Below are the code and all the weights of a small trained network. Each question names an input and a class and asks about switching units off, where a switched-off unit gives its printed mean instead of its output.

import numpy as np


def w(rows, s, z=0):
    codes = np.array(rows[::2]) - 128.0
    scale = np.full(codes.shape[1], s)
    scale[-1] = z or s
    return codes * scale


def f(y):
    return np.maximum(y, 0)


def log_softmax(a):
    a = a - a.max(-1, keepdims=True)
    return a - np.log(np.exp(a).sum(-1, keepdims=True))


def net(x, mask):
    res = np.array(x, float).reshape(1, 2) / 4 @ E
    y = f(res @ A[0][:, :-1].T + A[0][:, -1])
    res = res + np.where(mask, y, B[0][:, -1]) @ B[0][:, :-1]
    return log_softmax(res[-1] @ U[:, :-1].T + U[:, -1])


A, B = {}, {}
E = w([
[131,151,10,132,33,133,90],'x0',
[202,173,138,232,111,89,106],'x1',
],0.013)
A[0] = w([
[239,150,154,235,139,97,117,111],'neuron 0',
[79,31,172,88,136,159,234,194],'neuron 1',
[127,166,194,142,167,93,167,218],'neuron 2',
[106,141,173,116,254,136,158,23],'neuron 3',
[83,86,157,75,171,203,148,106],'neuron 4',
[104,93,76,144,70,128,88,29],'neuron 5',
[82,142,233,153,154,151,178,26],'neuron 6',
[130,134,189,158,201,78,180,107],'neuron 7',
[157,232,50,90,56,149,133,91],'neuron 8',
[128,63,41,130,99,154,106,15],'neuron 9',
[109,103,113,87,159,162,91,254],'neuron 10',
],0.0097,0.0048)
B[0] = w([
[121,76,11,52,202,255,91,252],'neuron 0',
[171,114,71,196,145,189,88,248],'neuron 1',
[151,160,130,216,106,138,60,221],'neuron 2',
[53,149,101,198,140,17,73,216],'neuron 3',
[152,105,70,183,191,166,101,216],'neuron 4',
[20,152,133,175,112,67,122,186],'neuron 5',
[61,184,94,216,207,80,156,204],'neuron 6',
[96,219,63,158,78,95,99,219],'neuron 7',
[98,191,156,215,168,61,94,238],'neuron 8',
[108,157,86,188,175,79,101,186],'neuron 9',
[212,170,127,125,157,221,60,205],'neuron 10',
],0.0085,0.011)
U = w([
[58,199,101,231,109,19,129,84],'0',
[111,102,1,70,185,222,80,132],'1',
[174,179,120,160,96,207,56,217],'2',
[166,114,192,5,55,101,164,2],'3',
[155,38,168,31,66,93,213,2],'4',
],0.0072,0.005)

Each question gives the input, the list of numbers given to net, and the class t.
The units are the neurons (one row each of A and B). Each row of codes is followed by its name. A weight is (code - 128) times the scale printed after its matrix; where a second scale follows, it is the last column's (A, B and U).
mask holds one flag per neuron, in row order. A switched-off neuron (its flag False) gives its mean, the last column of its row in B, instead of its output. The means were averaged over made-up inputs and are rounded, as every weight is.
A unit's drop is (log p(t) with every unit on - log p(t) with that unit switched off) / (log p(t) with every unit on - log p(t) with every unit switched off).
The circuit of an input: a set's keep is (log p(t) with only the set's units on - log p(t) with every unit switched off) / (log p(t) with every unit on - log p(t) with every unit switched off). Starting from all 11 units, units are removed one at a time, each time the one whose removal leaves the highest keep (on an exact tie, the one counted first), for as long as the keep stays at least 0.8.
units of the circuit, in order: the units of the circuit, biggest drop first
most important unit: the unit with the biggest drop
k most important neurons: the k neurons with the biggest drops, biggest first
drop when u is switched off: that unit's drop, to one decimal
input [-5,-5], class 0: most important neuron	[neuron 0]
input [-2,-3], class 2: 2 most important neurons	[neuron 0; neuron 10]
input [0,-1], class 2: units of the circuit, in order	[neuron 0; neuron 6; neuron 3]
input [2,-3], class 2: units of the circuit, in order	[neuron 0; neuron 6; neuron 3]
input [-1,1], class 2: units of the circuit, in order	[neuron 3; neuron 6]
input [-2,-1], class 2: 4 most important neurons	[neuron 0; neuron 8; neuron 5; neuron 9]
input [-3,-3], class 2: units of the circuit, in order	[neuron 0; neuron 1; neuron 10; neuron 5]
input [-8,-6], class 0: 3 most important neurons	[neuron 3; neuron 6; neuron 0]
input [-7,-7], class 0: 3 most important neurons	[neuron 3; neuron 0; neuron 6]
input [-8,-5], class 0: 3 most important neurons	[neuron 3; neuron 6; neuron 0]
input [5,-5], class 0: 4 most important neurons	[neuron 0; neuron 8; neuron 5; neuron 9]
input [-6,-3], class 0: 3 most important neurons	[neuron 3; neuron 0; neuron 6]
input [-1,8], class 1: drop when neuron 0 is switched off	0.7
input [-8,-7], class 0: drop when neuron 5 is switched off	0.0
input [6,7], class 1: drop when neuron 0 is switched off	2.4
input [-8,-8], class 0: most important unit	neuron 3
